Rows, each with its class
[ 0.06  3.04  0.67 -3.04  3.88 -1.53  2.46 -0.44  1.23  0.91 -1.43 -1.75
 -1.39  1.39  4.42  1.22  1.82  1.22  1.75  0.90 -0.47 -0.66 -0.49 -1.12
  2.56 -0.98  0.66  2.80] | <49>
[ 0.59  2.40  0.28  0.08  1.41 -0.37 -0.20 -3.17 -0.60  0.10 -0.91 -4.43
 -0.81 -4.46  0.23  2.63  2.10 -0.95  0.26 -0.30  0.15 -0.59 -1.49 -1.35
  0.42 -0.28 -0.04  0.52] | <45>
[ 0.61  0.34  0.21 -1.57  1.59 -0.27  0.27  0.19 -1.57 -5.00 -1.05 -3.92
 -1.25 -0.66  0.97  2.17  1.26  0.00  1.06  0.49  1.61 -0.51 -0.40 -0.07
  1.22  0.41  0.66  2.20] | <49>
[-0.40  0.48  0.25 -1.62  1.85  0.36 -0.61 -1.32 -0.14  2.14  0.23 -2.40
 -1.05 -0.54  0.62  0.99  0.83  1.06  0.89  0.85  0.87 -0.66 -0.87 -1.58
  3.18  0.45  0.86  1.72] | <49>
[-0.52 -1.64  0.60 -1.79  0.85  0.03 -1.34 -0.88  0.25  1.20 -0.07 -2.23
 -0.47  0.56  1.72  1.50  0.73 -0.19  1.32  1.42  0.41 -0.92 -1.66 -0.50
  3.01  1.22  2.11  2.08] | <49>
[-0.30  0.97  0.53 -1.02  0.58  0.50 -0.86  2.06 -0.99  1.15 -0.13 -0.27
 -0.78  2.24  0.23  0.34 -0.02  0.28  1.65  1.94  0.39  0.54 -0.57  0.59
  0.55  0.06  0.28  0.66] | <49>
[ 0.31  1.41  0.38 -0.58 -0.23  0.24 -1.19 -0.22 -0.21  1.19 -0.18 -1.54
 -1.02  1.49  0.58  0.26  0.77 -0.03  0.49  1.30  0.60 -0.47  0.12 -0.55
  1.32 -0.11  1.11  1.15] | <49>
[-0.14  0.37  0.55 -1.63  0.84  0.02 -1.74  0.68  0.29  1.64 -0.89 -1.66
 -0.67  1.34 -0.10  0.52 -0.03  0.46  0.44  1.64  1.22 -0.05 -0.21  1.60
  1.27  1.50  0.89  1.43] | <49>
[-0.39  0.71  0.45 -0.63  2.77  0.11 -0.28  1.00 -0.18  0.79  0.26 -0.81
 -0.26  1.25  1.24  0.70  0.37  0.25  0.61  1.11  0.48  0.16  0.17 -0.07
 -0.25  0.10  0.66  1.64] | <49>
[ 0.73  2.56  0.61 -0.30  1.99  0.48 -0.77 -1.62 -0.06  1.77  0.59 -1.53
 -1.69 -0.68  1.40  1.61 -0.08 -1.06  1.42  1.31 -0.23 -0.03  0.43 -0.29
  0.92 -0.06  1.59 -0.49] | <49>
[ 1.42  4.31  0.36 -0.81  2.38 -0.26 -0.19 -4.14 -1.04  2.98 -0.76 -4.94
 -2.02 -6.96  1.35  2.66  0.79  0.02  1.93  0.50  0.50 -0.14  0.46 -2.52
  1.13  0.62 -0.45  0.69] | <45>
[-3.60  1.16  0.61 -0.68  1.70 -0.87 -0.41 -0.05  0.23  2.35  0.07 -3.35
 -0.56 -1.74  2.38  1.99 -0.08  6.76 -3.08  0.49  0.41 -1.77 -1.21 -0.63
  1.24 -0.28  0.94  1.44] | <49>
[ 0.98  4.83 -0.12 -0.34  2.02 -0.24 -0.22 -3.94  0.62  1.36 -1.70 -4.59
 -0.77 -6.15  0.27  2.18  0.70 -0.45  1.45 -0.90 -0.27 -0.86 -0.91 -2.23
  1.25  0.71 -0.28 -1.11] | <45>
[-0.59  1.71  0.07 -1.39  1.75 -0.25  0.13 -0.02 -0.94  0.98 -1.17 -3.25
 -0.11  1.01  1.90  2.01 -0.46  0.40  0.62  1.07  0.93  0.33 -0.51  0.16
  1.86 -0.02  1.87  1.52] | <49>
[ 0.06  1.95  0.60 -1.44  4.42  0.79 -0.23 -1.00  0.09  1.66 -0.04 -1.70
 -0.30  0.17  1.22  3.31  0.52 -0.18  1.08  1.15  0.46  0.28 -0.07  0.37
 -0.68  0.37  1.35  2.32] | <49>
